Here is a tiny trained network, its code and every weight. The questions are about switching its units off for an input and a class, where a switched-off unit gives its printed mean instead of its output.

import numpy as np


def w(rows, s, z=0):
    codes = np.array(rows[::2]) - 128.0
    scale = np.full(codes.shape[1], s)
    scale[-1] = z or s
    return codes * scale


def f(y):
    return y / 2 * (1 + np.tanh(0.7978845608 * (y + 0.044715 * y**3)))


def log_softmax(a):
    a = a - a.max(-1, keepdims=True)
    return a - np.log(np.exp(a).sum(-1, keepdims=True))


def net(x, mask):
    res = np.array(x, float).reshape(1, 8) / 4 @ E
    y = f(res @ A[0][:, :-1].T + A[0][:, -1])
    res = res + np.where(mask, y, B[0][:, -1]) @ B[0][:, :-1]
    return log_softmax(res[-1] @ U[:, :-1].T + U[:, -1])


A, B = {}, {}
E = w([
[2,116,144],'x0',
[164,7,104],'x1',
[116,195,62],'x2',
[141,165,59],'x3',
[142,111,163],'x4',
[216,74,105],'x5',
[96,124,41],'x6',
[139,107,144],'x7',
],0.0072)
A[0] = w([
[89,76,130,33],'N1',
[117,213,149,103],'N2',
[188,88,186,101],'N3',
[171,118,7,233],'N4',
[2,55,121,180],'N5',
[123,177,186,75],'N6',
[152,122,57,112],'N7',
[90,128,16,226],'N8',
[157,192,119,161],'N9',
[178,12,151,229],'N10',
[104,213,137,162],'N11',
[52,91,130,74],'N12',
[173,38,229,56],'N13',
[71,41,56,219],'N14',
[180,160,22,232],'N15',
[155,133,34,144],'N16',
[136,224,210,123],'N17',
[36,69,122,94],'N18',
[155,191,149,152],'N19',
[80,140,117,2],'N20',
],0.0097,0.0068)
B[0] = w([
[86,49,142,123],'N1',
[47,176,168,158],'N2',
[120,1,187,169],'N3',
[176,209,111,251],'N4',
[157,155,238,216],'N5',
[76,136,191,134],'N6',
[127,213,156,154],'N7',
[183,230,169,230],'N8',
[104,168,162,170],'N9',
[222,137,174,254],'N10',
[79,196,155,186],'N11',
[76,148,212,143],'N12',
[237,91,98,185],'N13',
[128,209,227,220],'N14',
[162,221,151,249],'N15',
[134,216,133,183],'N16',
[94,163,151,175],'N17',
[80,151,247,161],'N18',
[98,158,157,161],'N19',
[144,7,138,119],'N20',
],0.0082,0.0087)
U = w([
[118,134,250,151],'0',
[219,70,148,138],'1',
[124,162,123,166],'2',
[43,16,53,1],'3',
[82,151,131,130],'4',
],0.011,0.0086)

Each question gives the input, the list of numbers given to net, and the class t.
The units are the neurons (one row each of A and B). Each row of codes is followed by its name. A weight is (code - 128) times the scale printed after its matrix; where a second scale follows, it is the last column's (A, B and U).
mask holds one flag per neuron, in row order. A switched-off neuron (its flag False) gives its mean, the last column of its row in B, instead of its output. The means were averaged over made-up inputs and are rounded, as every weight is.
A unit's drop is (log p(t) with every unit on - log p(t) with that unit switched off) / (log p(t) with every unit on - log p(t) with every unit switched off).
The circuit of an input: a set's keep is (log p(t) with only the set's units on - log p(t) with every unit switched off) / (log p(t) with every unit on - log p(t) with every unit switched off). Starting from the 12 units with the biggest drops (on a tie, the unit counted first), units are removed one at a time, each time the one whose removal leaves the highest keep (on an exact tie, the one counted first), for as long as the keep stays at least 0.8.
units of the circuit, in order: the units of the circuit, biggest drop first
most important unit: the unit with the biggest drop
k most important neurons: the k neurons with the biggest drops, biggest first
drop of u: that unit's drop, to one decimal
input [-4,-4,-2,4,-6,-2,3,4], class 4: units of the circuit, in order => [N10, N5]
input [-2,6,-3,4,-7,7,3,-7], class 2: units of the circuit, in order => [N4, N16]
input [-3,-4,-2,4,1,-2,4,-7], class 4: most important unit => N10
input [-2,-3,3,-3,5,5,2,2], class 2: 2 most important neurons => [N5, N13]
input [7,-8,-1,8,-4,2,-2,8], class 4: 4 most important neurons => [N10, N14, N3, N18]
input [-5,8,-2,6,-1,-4,6,3], class 2: 2 most important neurons => [N4, N5]
input [-4,8,7,2,4,3,3,-2], class 2: 3 most important neurons => [N4, N5, N16]
input [-6,2,-6,3,2,-3,7,2], class 2: 2 most important neurons => [N5, N13]
input [-8,0,7,-7,4,5,3,-5], class 2: drop of N13 => 0.2
input [-6,-1,4,4,-3,8,1,1], class 2: drop of N4 => 0.1
input [0,6,8,-4,-8,3,-1,-6], class 2: drop of N14 => -0.1
input [1,-8,-1,6,2,-4,-2,-3], class 4: drop of N14 => 0.3
